Below is a small trained network, with its code and all its weights. Each question gives an input and a class and asks what happens when units are switched off, that is, made to give their printed mean instead of their output.

import numpy as np


def w(rows, s, z=0):
    codes = np.array(rows[::2]) - 128.0
    scale = np.full(codes.shape[1], s)
    scale[-1] = z or s
    return codes * scale


def norm(h):
    return h / np.sqrt((h * h).mean(-1, keepdims=True) + 1e-5)


def f(y):
    return np.maximum(y, 0)


def log_softmax(a):
    a = a - a.max(-1, keepdims=True)
    return a - np.log(np.exp(a).sum(-1, keepdims=True))


def net(x, mask):
    res = np.array(x, float).reshape(1, 2) / 4 @ E
    u = 0
    for l in range(2):
        y = f(norm(res) @ A[l][:, :-1].T + A[l][:, -1])
        res = res + np.where(mask[u : u + 13], y, B[l][:, -1]) @ B[l][:, :-1]
        u += 13
    return log_softmax(norm(res)[-1] @ U[:, :-1].T + U[:, -1])


A, B = {}, {}
E = w([
[101,134,168,217,241,2,154,108,166,173],'x0',
[102,88,157,30,186,120,19,135,105,166],'x1',
],0.0092)
A[0] = w([
[125,99,100,134,159,72,96,128,133,104,72],'L0N1',
[110,183,106,178,69,122,128,129,77,68,135],'L0N2',
[56,126,124,133,110,68,132,105,133,115,163],'L0N3',
[156,109,97,86,61,129,159,192,106,161,212],'L0N4',
[123,73,173,2,99,104,146,139,168,196,68],'L0N5',
[140,155,147,48,131,134,41,101,127,192,84],'L0N6',
[155,132,69,139,148,114,112,88,149,128,2],'L0N7',
[125,105,137,175,136,124,142,123,76,163,159],'L0N8',
[106,193,67,121,112,74,154,107,179,140,90],'L0N9',
[171,154,100,157,118,150,143,246,146,56,7],'L0N10',
[131,141,154,91,148,189,108,103,125,128,126],'L0N11',
[146,209,175,151,168,113,164,129,122,138,156],'L0N12',
[142,179,83,116,124,201,106,81,111,46,43],'L0N13',
],0.0071,0.0017)
B[0] = w([
[214,151,167,142,116,169,138,161,133,164,174],'L0N1',
[131,144,38,56,125,76,112,157,137,199,216],'L0N2',
[138,170,105,129,127,231,78,134,175,114,178],'L0N3',
[174,101,141,137,134,68,155,224,206,145,225],'L0N4',
[93,142,33,119,65,12,196,86,153,185,220],'L0N5',
[139,236,143,100,112,133,128,103,63,108,254],'L0N6',
[60,105,105,100,154,142,152,117,96,165,134],'L0N7',
[242,145,157,119,110,125,166,142,105,210,169],'L0N8',
[94,182,82,96,164,86,133,119,64,137,181],'L0N9',
[50,208,152,147,135,78,114,49,72,135,195],'L0N10',
[159,98,128,253,238,140,124,163,92,178,191],'L0N11',
[176,60,170,97,71,188,38,154,153,129,206],'L0N12',
[178,55,241,173,174,221,138,172,159,184,222],'L0N13',
],0.0056,0.006)
A[1] = w([
[91,106,154,172,222,77,128,74,130,125,106],'L1N1',
[160,75,110,83,83,175,127,138,126,88,2],'L1N2',
[121,88,177,134,146,113,176,145,127,146,114],'L1N3',
[36,88,180,143,153,77,106,96,112,153,175],'L1N4',
[108,180,63,112,133,132,131,85,112,116,84],'L1N5',
[169,134,90,151,57,173,178,136,121,79,167],'L1N6',
[114,96,136,128,173,104,127,132,182,131,121],'L1N7',
[160,107,160,109,90,195,124,125,132,124,174],'L1N8',
[87,90,120,90,69,214,116,167,57,90,137],'L1N9',
[123,176,162,133,95,117,143,165,152,198,146],'L1N10',
[75,169,86,159,72,129,158,81,157,87,50],'L1N11',
[147,165,121,104,112,155,94,82,149,131,195],'L1N12',
[35,92,114,6,142,127,54,83,105,109,81],'L1N13',
],0.011,0.0029)
B[1] = w([
[191,97,148,175,76,218,101,120,187,151,187],'L1N1',
[139,92,207,176,96,167,100,132,132,50,168],'L1N2',
[125,100,154,103,101,112,91,127,73,62,155],'L1N3',
[141,133,107,143,107,144,192,175,120,92,171],'L1N4',
[122,42,214,177,82,202,73,163,235,107,155],'L1N5',
[173,170,133,102,169,103,93,69,125,193,208],'L1N6',
[88,91,103,115,62,134,119,133,120,72,157],'L1N7',
[62,116,99,182,144,58,149,166,154,119,191],'L1N8',
[173,69,175,197,90,194,94,124,211,118,193],'L1N9',
[63,124,121,98,119,129,116,130,92,86,251],'L1N10',
[195,190,73,36,236,70,187,113,2,164,158],'L1N11',
[86,143,96,163,134,67,174,176,86,89,168],'L1N12',
[174,212,75,111,187,69,199,46,90,180,193],'L1N13',
],0.0088,0.011)
U = w([
[187,68,171,214,83,173,90,169,161,114,213],'0',
[182,215,103,108,150,86,149,101,88,192,222],'1',
[6,120,130,104,101,88,116,190,79,59,243],'2',
[108,83,101,76,128,140,124,125,148,137,5],'3',
[96,115,105,108,178,174,130,111,138,76,4],'4',
[97,108,124,82,167,153,132,93,150,81,28],'5',
[96,99,128,102,158,149,151,144,131,122,20],'6',
[81,131,119,96,199,187,117,128,171,99,3],'7',
],0.016,0.0033)

Each question gives the input, the list of numbers given to net, and the class t.
The units are the neurons (one row each of A and B). Each row of codes is followed by its name. A weight is (code - 128) times the scale printed after its matrix; where a second scale follows, it is the last column's (A, B and U).
mask holds one flag per neuron, layer by layer. A switched-off neuron (its flag False) gives its mean, the last column of its row in B, instead of its output. The means were averaged over made-up inputs and are rounded, as every weight is.
A unit's drop is (log p(t) with every unit on - log p(t) with that unit switched off) / (log p(t) with every unit on - log p(t) with every unit switched off).
The circuit of an input: a set's keep is (log p(t) with only the set's units on - log p(t) with every unit switched off) / (log p(t) with every unit on - log p(t) with every unit switched off). Starting from the 12 units with the biggest drops (on a tie, the unit counted first), units are removed one at a time, each time the one whose removal leaves the highest keep (on an exact tie, the one counted first), for as long as the keep stays at least 0.8.
circuit, biggest first: the units of the circuit, biggest drop first
unit that matters most: the unit with the biggest drop
top k neurons: the k neurons with the biggest drops, biggest first
k most important neurons of layer l: the k neurons of layer l with the biggest drops, biggest first
drop when u is switched off: that unit's drop, to one decimal
input [6,4], class 0: circuit, biggest first -> [L1N1]
input [-3,4], class 1: top 2 neurons -> [L0N5, L1N13]
input [-7,-8], class 1: top 2 neurons -> [L1N6, L0N10]
input [-7,8], class 1: top 3 neurons -> [L1N13, L0N5, L0N6]
input [3,3], class 2: circuit, biggest first -> [L1N9, L1N13]
input [5,-5], class 0: 2 most important neurons of layer 0 -> [L0N6, L0N5]
input [-3,-1], class 2: top 4 neurons -> [L0N4, L0N10, L0N12, L1N1]
input [-7,7], class 0: top 3 neurons -> [L1N9, L1N2, L0N10]
input [7,7], class 0: top 2 neurons -> [L1N1, L0N2]
input [-4,5], class 1: top 2 neurons -> [L1N13, L0N5]
input [0,-3], class 2: 2 most important neurons of layer 1 -> [L1N13, L1N5]
input [2,3], class 2: top 2 neurons -> [L0N1, L1N6]
input [-8,7], class 0: 2 most important neurons of layer 1 -> [L1N9, L1N2]
input [-3,3], class 2: unit that matters most -> L0N5
input [3,-3], class 2: 2 most important neurons of layer 0 -> [L0N12, L0N11]
input [-3,0], class 2: 2 most important neurons of layer 0 -> [L0N4, L0N12]
input [-5,6], class 1: 3 most important neurons of layer 0 -> [L0N5, L0N6, L0N12]
input [-1,-3], class 2: 2 most important neurons of layer 1 -> [L1N10, L1N13]
input [2,-3], class 2: 2 most important neurons of layer 0 -> [L0N12, L0N5]
input [8,6], class 0: unit that matters most -> L1N1
input [3,2], class 2: drop when L1N9 is switched off -> 0.3
input [6,-3], class 0: drop when L1N1 is switched off -> 0.1
input [7,-2], class 0: drop when L1N1 is switched off -> 0.2
